Below are the code and all the weights of a small trained network. Each question names an input and a class and asks about switching units off, where a switched-off unit gives its printed mean instead of its output.

import numpy as np


def w(rows, s, z=0):
    codes = np.array(rows[::2]) - 128.0
    scale = np.full(codes.shape[1], s)
    scale[-1] = z or s
    return codes * scale


def f(y):
    return y / 2 * (1 + np.tanh(0.7978845608 * (y + 0.044715 * y**3)))


def log_softmax(a):
    a = a - a.max(-1, keepdims=True)
    return a - np.log(np.exp(a).sum(-1, keepdims=True))


def net(x, mask):
    res = np.array(x, float).reshape(1, 7) / 4 @ E
    y = f(res @ A[0][:, :-1].T + A[0][:, -1])
    res = res + np.where(mask, y, B[0][:, -1]) @ B[0][:, :-1]
    return log_softmax(res[-1] @ U[:, :-1].T + U[:, -1])


A, B = {}, {}
E = w([
[161,39,109,181],'x0',
[179,190,16,178],'x1',
[40,75,85,134],'x2',
[181,143,159,96],'x3',
[102,175,55,240],'x4',
[188,56,36,27],'x5',
[2,169,214,118],'x6',
],0.0054)
A[0] = w([
[96,102,20,77,255],'n1',
[135,116,72,141,78],'n2',
[100,177,174,35,237],'n3',
[101,117,63,95,166],'n4',
[222,164,43,118,219],'n5',
[96,250,108,100,241],'n6',
],0.015,0.0035)
B[0] = w([
[224,2,154,153,221],'n1',
[151,160,111,33,156],'n2',
[233,101,238,174,220],'n3',
[200,43,203,149,166],'n4',
[222,146,76,219,255],'n5',
[85,227,202,197,211],'n6',
],0.016,0.0099)
U = w([
[6,88,109,114,110],'0',
[176,101,58,210,158],'1',
[135,21,173,103,177],'2',
[56,104,195,192,6],'3',
[144,251,150,156,124],'4',
[57,138,12,38,2],'5',
[1,192,99,220,243],'6',
],0.0068,0.004)

Each question gives the input, the list of numbers given to net, and the class t.
The units are the neurons (one row each of A and B). Each row of codes is followed by its name. A weight is (code - 128) times the scale printed after its matrix; where a second scale follows, it is the last column's (A, B and U).
mask holds one flag per neuron, in row order. A switched-off neuron (its flag False) gives its mean, the last column of its row in B, instead of its output. The means were averaged over made-up inputs and are rounded, as every weight is.
A unit's drop is (log p(t) with every unit on - log p(t) with that unit switched off) / (log p(t) with every unit on - log p(t) with every unit switched off).
The circuit of an input: a set's keep is (log p(t) with only the set's units on - log p(t) with every unit switched off) / (log p(t) with every unit on - log p(t) with every unit switched off). Starting from all 6 units, units are removed one at a time, each time the one whose removal leaves the highest keep (on an exact tie, the one counted first), for as long as the keep stays at least 0.8.
circuit, biggest first: the units of the circuit, biggest drop first
unit that matters most: the unit with the biggest drop
top k neurons: the k neurons with the biggest drops, biggest first
drop of u: that unit's drop, to one decimal
input [-1,5,8,4,-5,1,2], class 2: circuit, biggest first -> [n5; n1]
input [-7,7,0,-3,-4,-6,-3], class 4: unit that matters most -> n6
input [-5,8,-1,-5,-2,2,4], class 3: circuit, biggest first -> [n6; n1; n4]
input [-5,-1,-1,-3,1,4,4], class 3: circuit, biggest first -> [n6; n5]
input [7,1,-6,-3,3,-8,0], class 6: top 3 neurons -> [n1; n3; n5]
input [2,0,5,-5,6,-3,5], class 6: circuit, biggest first -> [n3; n1]
input [-7,3,-4,-2,-7,4,6], class 3: circuit, biggest first -> [n5; n6]
input [-4,-1,7,8,7,5,1], class 2: circuit, biggest first -> [n1; n4]
input [-5,-4,-6,-4,7,5,4], class 3: top 3 neurons -> [n5; n2; n3]
input [-5,3,3,4,-2,3,2], class 2: top 4 neurons -> [n1; n5; n3; n4]
input [-2,-5,-6,0,1,-3,-1], class 3: top 2 neurons -> [n5; n2]
input [4,-7,7,6,8,-6,1], class 0: top 3 neurons -> [n5; n6; n3]
input [-4,3,6,1,5,-6,-5], class 4: top 2 neurons -> [n6; n2]
input [4,-8,7,0,5,-4,-2], class 0: top neuron -> [n5]
input [-7,1,5,5,4,2,1], class 3: top 2 neurons -> [n6; n5]
input [-4,4,8,-6,3,1,1], class 2: top 2 neurons -> [n1; n5]
input [-8,-1,0,8,-1,-5,-7], class 4: top 2 neurons -> [n1; n6]
input [-6,2,-3,4,3,-2,-2], class 4: drop of n6 -> 0.2
input [-3,-4,-3,3,8,-7,-3], class 6: drop of n3 -> 0.2
input [2,6,-7,-4,2,-4,1], class 4: drop of n5 -> 0.1
